Below is a small trained network, with its code and all its weights. Each question gives an input and a class and asks what happens when units are switched off, that is, made to give their printed mean instead of their output.

import numpy as np


def w(rows, s, z=0):
    codes = np.array(rows[::2]) - 128.0
    scale = np.full(codes.shape[1], s)
    scale[-1] = z or s
    return codes * scale


def norm(h):
    return h / np.sqrt((h * h).mean(-1, keepdims=True) + 1e-5)


def f(y):
    return y / 2 * (1 + np.tanh(0.7978845608 * (y + 0.044715 * y**3)))


def log_softmax(a):
    a = a - a.max(-1, keepdims=True)
    return a - np.log(np.exp(a).sum(-1, keepdims=True))


def net(x, mask):
    res = np.array(x, float).reshape(1, 7) / 4 @ E
    u = 0
    for l in range(2):
        y = f(norm(res) @ A[l][:, :-1].T + A[l][:, -1])
        res = res + np.where(mask[u : u + 11], y, B[l][:, -1]) @ B[l][:, :-1]
        u += 11
    return log_softmax(norm(res)[-1] @ U[:, :-1].T + U[:, -1])


A, B = {}, {}
E = w([
[170,225,182,144],'x0',
[89,163,214,189],'x1',
[45,184,22,38],'x2',
[172,152,166,251],'x3',
[195,187,106,154],'x4',
[78,227,27,130],'x5',
[155,40,151,212],'x6',
],0.0013)
A[0] = w([
[241,3,191,97,148],'0.n1',
[124,67,246,186,113],'0.n2',
[122,93,172,159,109],'0.n3',
[164,144,146,196,47],'0.n4',
[186,137,125,232,52],'0.n5',
[12,224,66,190,10],'0.n6',
[173,147,199,143,165],'0.n7',
[84,112,60,109,197],'0.n8',
[142,109,125,194,21],'0.n9',
[99,19,137,159,45],'0.n10',
[113,23,172,155,98],'0.n11',
],0.0037,0.0013)
B[0] = w([
[148,186,224,44,248],'0.n1',
[88,45,110,54,216],'0.n2',
[87,111,123,114,141],'0.n3',
[23,148,84,146,126],'0.n4',
[61,107,67,149,150],'0.n5',
[249,170,214,22,166],'0.n6',
[30,186,99,48,172],'0.n7',
[156,5,117,95,187],'0.n8',
[96,145,121,165,108],'0.n9',
[168,117,179,140,150],'0.n10',
[172,79,191,88,177],'0.n11',
],0.0025,0.0017)
A[1] = w([
[182,71,232,174,105],'1.n1',
[61,208,183,69,250],'1.n2',
[137,164,71,254,236],'1.n3',
[66,126,150,208,222],'1.n4',
[201,203,53,147,117],'1.n5',
[193,77,12,65,165],'1.n6',
[139,158,248,218,24],'1.n7',
[178,98,154,163,41],'1.n8',
[142,84,27,55,127],'1.n9',
[153,147,159,94,36],'1.n10',
[82,28,247,160,184],'1.n11',
],0.0042,0.0011)
B[1] = w([
[104,114,143,3,183],'1.n1',
[194,149,184,154,227],'1.n2',
[241,45,118,143,161],'1.n3',
[232,63,81,111,151],'1.n4',
[154,89,183,42,173],'1.n5',
[10,75,121,96,218],'1.n6',
[38,59,31,22,157],'1.n7',
[112,138,104,77,115],'1.n8',
[7,96,109,135,197],'1.n9',
[160,162,130,154,128],'1.n10',
[187,50,164,44,255],'1.n11',
],0.0032,0.0023)
U = w([
[49,161,95,141,99],'0',
[83,106,107,155,35],'1',
[141,156,176,151,50],'2',
[182,251,153,123,168],'3',
[219,92,69,220,139],'4',
[61,127,72,112,118],'5',
[146,26,179,43,223],'6',
[115,107,106,198,2],'7',
],0.011,0.006)

Each question gives the input, the list of numbers given to net, and the class t.
The units are the neurons (one row each of A and B). Each row of codes is followed by its name. A weight is (code - 128) times the scale printed after its matrix; where a second scale follows, it is the last column's (A, B and U).
mask holds one flag per neuron, layer by layer. A switched-off neuron (its flag False) gives its mean, the last column of its row in B, instead of its output. The means were averaged over made-up inputs and are rounded, as every weight is.
A unit's drop is (log p(t) with every unit on - log p(t) with that unit switched off) / (log p(t) with every unit on - log p(t) with every unit switched off).
unit that matters most: the unit with the biggest drop
top k neurons: the k neurons with the biggest drops, biggest first
top k neurons in layer l: the k neurons of layer l with the biggest drops, biggest first
drop of u: that unit's drop, to one decimal
input [-4,-3,-5,-6,5,5,-6], class 5: unit that matters most -> 1.n11
input [8,5,-3,6,6,3,-3], class 4: top 2 neurons -> (1.n3, 0.n1)
input [6,-2,-1,-7,5,3,7], class 4: top 2 neurons -> (1.n3, 0.n2)
input [-8,8,0,3,7,-2,-6], class 3: top 2 neurons -> (0.n6, 0.n7)
input [7,-1,8,2,6,-7,8], class 3: top 3 neurons -> (0.n7, 0.n1, 1.n11)
input [4,-5,5,-1,4,-2,3], class 5: top 2 neurons in layer 1 -> (1.n11, 1.n9)
input [0,5,0,-2,1,6,3], class 3: top 2 neurons -> (0.n6, 1.n11)
input [0,-5,3,3,5,-1,6], class 4: top 2 neurons -> (0.n6, 1.n3)
input [-1,8,-1,1,0,2,-2], class 3: top 3 neurons in layer 0 -> (0.n6, 0.n7, 0.n8)
input [6,0,0,-2,-5,6,1], class 3: drop of 1.n11 -> 0.1
input [-6,-5,1,-4,-1,-2,-5], class 5: drop of 1.n9 -> 0.1
input [-1,4,-2,-1,1,2,-1], class 3: drop of 0.n6 -> 0.4
